Below is a small trained network, with its code and all its weights. Each question gives an input and a target symbol and asks what happens when units are switched off, that is, made to give their printed mean instead of their output.

import numpy as np


def w(rows, s, z=0):
    codes = np.array(rows[::2]) - 128.0
    scale = np.full(codes.shape[1], s)
    scale[-1] = z or s
    return codes * scale


def norm(h):
    return h / np.sqrt((h * h).mean(-1, keepdims=True) + 1e-5)


def softmax(a):
    e = np.exp(a - a.max(-1, keepdims=True))
    return e / e.sum(-1, keepdims=True)


def log_softmax(a):
    a = a - a.max(-1, keepdims=True)
    return a - np.log(np.exp(a).sum(-1, keepdims=True))


def net(x, mask):
    ids = ['Δαβεζλμπτω'.index(c) for c in x.split()]
    T = len(ids)
    res = E[ids] + P[:T]
    u = 0
    for l in range(2):
        r = norm(res)
        for j in range(3):
            rows = slice(3 * j, 3 * j + 3)
            q, k, v = (r @ M[l][rows].T for M in (Q, K, V))
            z = softmax(np.where(np.tri(T) > 0, q @ k.T / 3**0.5, -1e9)) @ v
            o = O[l][rows]
            res = res + np.where(mask[u + j], z, o[:, -1]) @ o[:, :-1]
        u += 3
    return log_softmax(norm(res)[-1] @ U[:, :-1].T + U[:, -1])


Q, K, V, O = {}, {}, {}, {}
E = w([
[46,150,97,82,165],'Δ',
[117,167,135,168,75],'α',
[143,207,144,153,209],'β',
[146,72,190,84,161],'ε',
[114,102,65,64,48],'ζ',
[141,150,144,2,28],'λ',
[188,167,116,38,200],'μ',
[196,221,64,157,100],'π',
[50,221,27,117,40],'τ',
[234,166,182,95,82],'ω',
],0.00042)
P = w([
[126,111,135,136,124],'0',
[251,122,55,82,167],'1',
[101,157,145,109,116],'2',
[249,113,58,65,189],'3',
[95,144,115,107,123],'4',
[172,160,77,166,101],'5',
[130,150,154,123,128],'6',
[139,129,75,239,203],'7',
[99,157,130,94,131],'8',
[206,161,119,83,2],'9',
[100,164,135,95,161],'10',
],0.003)
Q[0] = w([
[140,147,81,121,254],'L0H0',
[88,60,182,178,55],'L0H0',
[142,148,90,119,225],'L0H0',
[125,122,136,138,133],'L0H1',
[127,131,127,124,127],'L0H1',
[133,146,122,105,129],'L0H1',
[68,173,161,120,94],'L0H2',
[35,133,217,127,2],'L0H2',
[197,145,76,123,203],'L0H2',
],0.004)
K[0] = w([
[32,133,214,134,66],'L0H0',
[193,137,123,138,255],'L0H0',
[47,132,188,133,62],'L0H0',
[114,126,146,136,127],'L0H1',
[130,130,126,125,129],'L0H1',
[138,140,117,118,132],'L0H1',
[103,167,120,76,115],'L0H2',
[46,188,157,32,14],'L0H2',
[209,95,107,164,221],'L0H2',
],0.0041)
V[0] = w([
[128,128,127,128,128],'L0H0',
[34,130,187,152,104],'L0H0',
[120,144,144,119,121],'L0H0',
[128,128,128,128,128],'L0H1',
[123,97,139,145,147],'L0H1',
[130,120,122,106,111],'L0H1',
[252,99,96,162,204],'L0H2',
[84,148,173,139,98],'L0H2',
[131,142,134,152,126],'L0H2',
],0.002)
O[0] = w([
[128,128,128,128,128,128],'L0H0',
[92,124,152,115,44,79],'L0H0',
[116,126,126,143,120,165],'L0H0',
[128,128,128,128,128,128],'L0H1',
[139,132,126,89,118,7],'L0H1',
[142,131,116,143,123,176],'L0H1',
[47,139,154,91,2,210],'L0H2',
[145,111,94,131,191,27],'L0H2',
[115,113,127,131,133,118],'L0H2',
],0.002,0.00019)
Q[1] = w([
[97,118,103,211,161],'L1H0',
[131,103,127,164,40],'L1H0',
[102,70,166,150,150],'L1H0',
[95,103,151,136,128],'L1H1',
[87,142,162,94,141],'L1H1',
[142,71,111,135,105],'L1H1',
[140,43,98,178,131],'L1H2',
[71,144,138,188,140],'L1H2',
[175,110,106,145,8],'L1H2',
],0.014)
K[1] = w([
[47,156,55,78,159],'L1H0',
[194,254,145,89,202],'L1H0',
[170,131,2,96,111],'L1H0',
[71,148,139,135,147],'L1H1',
[71,86,217,119,127],'L1H1',
[156,226,54,117,234],'L1H1',
[33,227,108,95,58],'L1H2',
[63,137,43,91,222],'L1H2',
[151,225,218,130,148],'L1H2',
],0.0082)
V[1] = w([
[206,175,73,160,76],'L1H0',
[143,67,30,52,126],'L1H0',
[31,149,89,196,191],'L1H0',
[37,163,61,167,107],'L1H1',
[161,86,91,164,233],'L1H1',
[169,106,116,253,84],'L1H1',
[81,130,75,91,103],'L1H2',
[122,86,199,91,174],'L1H2',
[128,190,162,63,60],'L1H2',
],0.004)
O[1] = w([
[108,75,8,183,98,44],'L1H0',
[152,214,105,104,34,53],'L1H0',
[178,86,124,57,150,103],'L1H0',
[185,230,98,77,143,11],'L1H1',
[40,151,162,159,209,111],'L1H1',
[69,97,112,3,173,254],'L1H1',
[146,101,148,68,71,98],'L1H2',
[136,211,44,102,180,132],'L1H2',
[23,134,187,67,133,88],'L1H2',
],0.0043,0.0014)
U = w([
[75,68,152,59,229,173],'Δ',
[151,69,53,34,46,10],'α',
[44,149,88,227,162,56],'β',
[92,215,70,149,84,196],'ε',
[230,134,208,40,111,13],'ζ',
[56,8,137,181,68,60],'λ',
[60,171,236,140,112,162],'μ',
[220,64,79,203,183,203],'π',
[179,243,136,146,210,83],'τ',
[177,155,141,164,34,248],'ω',
],0.012,0.0015)

Each question gives the input, a string of symbols that net reads in full, and the target symbol t.
The units are the heads (3 rows each of Q, K, V and O). Each row of codes is followed by its name. A weight is (code - 128) times the scale printed after its matrix; where a second scale follows, it is the last column's (O and U).
mask holds one flag per head, layer by layer. A switched-off head (its flag False) gives its mean, the last column of its rows in O, instead of its output. The means were averaged over made-up inputs and are rounded, as every weight is.
A unit's drop is (log p(t) with every unit on - log p(t) with that unit switched off) / (log p(t) with every unit on - log p(t) with every unit switched off).
The circuit of an input: a set's keep is (log p(t) with only the set's units on - log p(t) with every unit switched off) / (log p(t) with every unit on - log p(t) with every unit switched off). Starting from all 6 units, units are removed one at a time, each time the one whose removal leaves the highest keep (on an exact tie, the one counted first), for as long as the keep stays at least 0.8.
circuit, biggest first: the units of the circuit, biggest drop first
most important unit: the unit with the biggest drop
heads that matter: for each layer, one digit per head in row order, 1 if its drop is at least 0.15 and else 0, layers parted by /
input Δ α τ π ε λ ε π α μ, target τ: heads that matter => 001 / 001
input τ π α λ Δ α ω Δ ε ω α, target π: circuit, biggest first => (L0H2 L1H2)
input ω ε ε α α τ Δ π ε λ α, target λ: heads that matter => 000 / 110
input β ω α ζ α, target ζ: circuit, biggest first => (L1H1 L0H2 L1H0 L0H1)
input α α α, target Δ: circuit, biggest first => (L0H2)
input α α π Δ, target π: heads that matter => 001 / 010
input Δ α ε ω, target ζ: circuit, biggest first => (L1H0 L0H2 L0H0)
input τ π μ α α Δ α π ω α, target π: circuit, biggest first => (L0H2 L1H0 L1H2)
input ε β μ β α ζ μ, target μ: circuit, biggest first => (L1H0 L1H1)
input μ π α Δ α ω α α β λ Δ, target ω: heads that matter => 001 / 010
input α π π ε Δ π ω β β π, target β: heads that matter => 000 / 101
input β α β, target ζ: circuit, biggest first => (L1H1 L0H2)
input Δ μ ζ α Δ ω, target ω: circuit, biggest first => (L0H2 L1H1 L1H0)
input Δ τ α α, target ζ: circuit, biggest first => (L1H0 L0H2 L0H0)
input π π τ α α, target α: circuit, biggest first => (L1H1 L0H2)
input α π α ζ π α α ω, target λ: most important unit => L1H2
input π α α α Δ α α ζ π, target α: circuit, biggest first => (L1H1 L1H0)
input π α α ω λ π α α β ε, target π: heads that matter => 001 / 100
input π λ α π ε α ε λ ε, target α: heads that matter => 001 / 110
input α α Δ α π β, target ζ: most important unit => L1H0
input Δ π π α α, target τ: heads that matter => 001 / 101
